Here is a tiny trained network, its code and every weight. The questions are about switching its units off for an input and a class, where a switched-off unit gives its printed mean instead of its output.

import numpy as np


def w(rows, s, z=0):
    codes = np.array(rows[::2]) - 128.0
    scale = np.full(codes.shape[1], s)
    scale[-1] = z or s
    return codes * scale


def norm(h):
    return h / np.sqrt((h * h).mean(-1, keepdims=True) + 1e-5)


def f(y):
    return y / 2 * (1 + np.tanh(0.7978845608 * (y + 0.044715 * y**3)))


def log_softmax(a):
    a = a - a.max(-1, keepdims=True)
    return a - np.log(np.exp(a).sum(-1, keepdims=True))


def net(x, mask):
    res = np.array(x, float).reshape(1, 3) / 4 @ E
    u = 0
    for l in range(4):
        y = f(norm(res) @ A[l][:, :-1].T + A[l][:, -1])
        res = res + np.where(mask[u : u + 7], y, B[l][:, -1]) @ B[l][:, :-1]
        u += 7
    return log_softmax(norm(res)[-1] @ U[:, :-1].T + U[:, -1])


A, B = {}, {}
E = w([
[118,117,12,160,110,54,143,68,200,49],'x0',
[140,208,91,139,141,52,104,150,206,211],'x1',
[84,2,150,204,124,48,133,137,148,92],'x2',
],0.0067)
A[0] = w([
[124,109,115,110,121,144,128,114,109,65,10],'0.n1',
[134,87,51,125,129,119,127,110,136,72,147],'0.n2',
[122,104,186,126,132,146,132,121,112,138,113],'0.n3',
[118,8,165,140,128,119,125,138,124,108,9],'0.n4',
[152,107,157,122,144,134,90,135,117,129,3],'0.n5',
[114,190,107,115,125,146,126,129,124,102,64],'0.n6',
[122,17,157,130,124,151,142,125,109,75,153],'0.n7',
],0.018,0.0024)
B[0] = w([
[160,143,86,139,142,180,131,174,166,102,176],'0.n1',
[65,127,156,166,102,107,161,121,148,81,234],'0.n2',
[89,134,137,108,92,128,148,188,153,134,180],'0.n3',
[176,87,53,222,170,225,148,101,126,158,242],'0.n4',
[69,118,127,110,114,146,144,106,127,125,147],'0.n5',
[195,132,116,141,153,111,138,109,119,156,177],'0.n6',
[118,52,68,126,138,116,6,109,81,121,253],'0.n7',
],0.016,0.014)
A[1] = w([
[144,193,179,67,124,142,146,92,80,205,48],'1.n1',
[92,129,148,53,100,181,115,192,107,140,106],'1.n2',
[117,85,255,170,149,151,175,162,85,167,125],'1.n3',
[108,131,159,54,117,142,158,112,107,110,5],'1.n4',
[79,20,181,143,139,98,89,98,70,130,110],'1.n5',
[49,119,132,100,75,115,141,157,153,119,115],'1.n6',
[76,98,221,122,115,134,168,170,116,165,87],'1.n7',
],0.015,0.0028)
B[1] = w([
[130,121,167,100,201,224,194,155,156,121,255],'1.n1',
[83,143,149,110,40,72,182,121,56,122,215],'1.n2',
[105,121,92,127,34,95,146,154,139,43,180],'1.n3',
[130,111,58,136,121,127,82,146,205,142,146],'1.n4',
[126,64,119,177,207,155,6,172,134,215,246],'1.n5',
[132,191,179,93,155,124,159,102,125,77,193],'1.n6',
[176,84,76,82,37,118,176,151,158,130,193],'1.n7',
],0.013,0.0078)
A[2] = w([
[123,196,178,121,184,191,130,101,103,77,103],'2.n1',
[103,113,90,122,16,80,94,137,50,124,150],'2.n2',
[236,122,76,142,104,31,116,102,159,195,123],'2.n3',
[187,152,128,42,182,182,46,138,80,206,40],'2.n4',
[146,46,109,110,154,163,69,54,134,106,54],'2.n5',
[172,184,170,107,121,30,123,143,134,204,130],'2.n6',
[4,81,164,130,94,63,90,123,171,82,1],'2.n7',
],0.013,0.002)
B[2] = w([
[127,112,96,151,137,86,93,49,129,209,185],'2.n1',
[192,112,154,93,199,129,17,145,103,142,180],'2.n2',
[81,145,152,78,110,104,58,81,88,188,168],'2.n3',
[201,174,249,71,231,160,209,176,169,40,213],'2.n4',
[82,74,77,102,9,103,190,155,166,168,254],'2.n5',
[162,79,70,127,80,158,163,101,145,200,150],'2.n6',
[156,254,186,133,162,90,131,91,101,70,193],'2.n7',
],0.011,0.0095)
A[3] = w([
[157,114,106,143,114,102,64,202,157,122,112],'3.n1',
[110,25,73,247,135,196,148,109,112,121,19],'3.n2',
[135,133,156,138,146,136,125,133,21,130,3],'3.n3',
[167,127,93,175,110,64,124,98,202,77,116],'3.n4',
[104,151,79,133,84,98,185,112,100,104,36],'3.n5',
[187,68,59,187,168,185,109,103,129,93,136],'3.n6',
[157,52,94,148,163,115,150,146,122,94,96],'3.n7',
],0.014,0.0028)
B[3] = w([
[130,90,141,78,157,124,139,128,57,83,161],'3.n1',
[76,77,85,196,223,214,98,178,229,164,252],'3.n2',
[132,61,113,148,145,73,64,122,127,89,126],'3.n3',
[84,115,128,197,155,120,60,162,62,98,165],'3.n4',
[130,116,111,133,112,173,193,140,157,99,150],'3.n5',
[60,118,89,184,7,105,172,163,207,168,224],'3.n6',
[102,156,166,139,59,136,137,196,146,164,174],'3.n7',
],0.012,0.02)
U = w([
[128,131,137,35,32,149,213,188,127,85,128],'0',
[72,235,144,197,128,67,127,72,106,43,115],'1',
[210,165,175,83,248,184,182,115,157,165,85],'2',
[137,101,156,64,137,109,30,171,42,99,50],'3',
[57,65,69,211,141,183,71,190,171,143,248],'4',
[137,167,103,95,104,94,91,40,116,215,63],'5',
],0.011,0.0019)

Each question gives the input, the list of numbers given to net, and the class t.
The units are the neurons (one row each of A and B). Each row of codes is followed by its name. A weight is (code - 128) times the scale printed after its matrix; where a second scale follows, it is the last column's (A, B and U).
mask holds one flag per neuron, layer by layer. A switched-off neuron (its flag False) gives its mean, the last column of its row in B, instead of its output. The means were averaged over made-up inputs and are rounded, as every weight is.
A unit's drop is (log p(t) with every unit on - log p(t) with that unit switched off) / (log p(t) with every unit on - log p(t) with every unit switched off).
The circuit of an input: a set's keep is (log p(t) with only the set's units on - log p(t) with every unit switched off) / (log p(t) with every unit on - log p(t) with every unit switched off). Starting from the 12 units with the biggest drops (on a tie, the unit counted first), units are removed one at a time, each time the one whose removal leaves the highest keep (on an exact tie, the one counted first), for as long as the keep stays at least 0.8.
circuit, biggest first: the units of the circuit, biggest drop first
top k neurons: the k neurons with the biggest drops, biggest first
top k neurons in layer l: the k neurons of layer l with the biggest drops, biggest first
input [3,8,1], class 1: circuit, biggest first -> 0.n4; 3.n2; 2.n7
input [0,-3,-4], class 2: top 3 neurons -> 0.n2; 0.n6; 0.n4
input [0,-3,-2], class 0: circuit, biggest first -> 0.n4; 3.n2; 0.n2
input [7,7,-5], class 5: circuit, biggest first -> 2.n3; 0.n6; 0.n4; 3.n2
input [7,1,-5], class 1: top 2 neurons -> 0.n4; 0.n2
input [-4,4,0], class 0: top neuron -> 0.n4
input [-8,7,-1], class 0: top 2 neurons -> 0.n7; 0.n4
input [3,8,-6], class 2: top 2 neurons -> 0.n2; 0.n7
input [-2,6,1], class 2: top 4 neurons -> 0.n2; 0.n4; 0.n3; 0.n7
input [2,7,-1], class 5: top 2 neurons in layer 0 -> 0.n7; 0.n2
input [-3,5,-1], class 2: top 2 neurons -> 0.n2; 0.n3
input [-5,-1,-4], class 0: top 2 neurons -> 0.n7; 0.n4
input [-7,-2,0], class 3: top 2 neurons -> 0.n3; 2.n2
input [-2,3,-3], class 2: top 2 neurons -> 0.n2; 0.n7
input [-7,7,-4], class 2: top 4 neurons -> 0.n2; 0.n3; 1.n1; 3.n6
input [-4,5,2], class 0: top neuron in layer 0 -> 0.n4
input [-8,4,-7], class 0: top 3 neurons in layer 0 -> 0.n4; 0.n7; 0.n1
input [0,-2,-3], class 2: top 2 neurons in layer 0 -> 0.n2; 0.n4
input [4,0,1], class 1: top 2 neurons in layer 0 -> 0.n2; 0.n4
input [-4,7,5], class 3: top neuron in layer 1 -> 1.n3
input [-7,-4,-3], class 0: top 2 neurons in layer 0 -> 0.n7; 0.n3
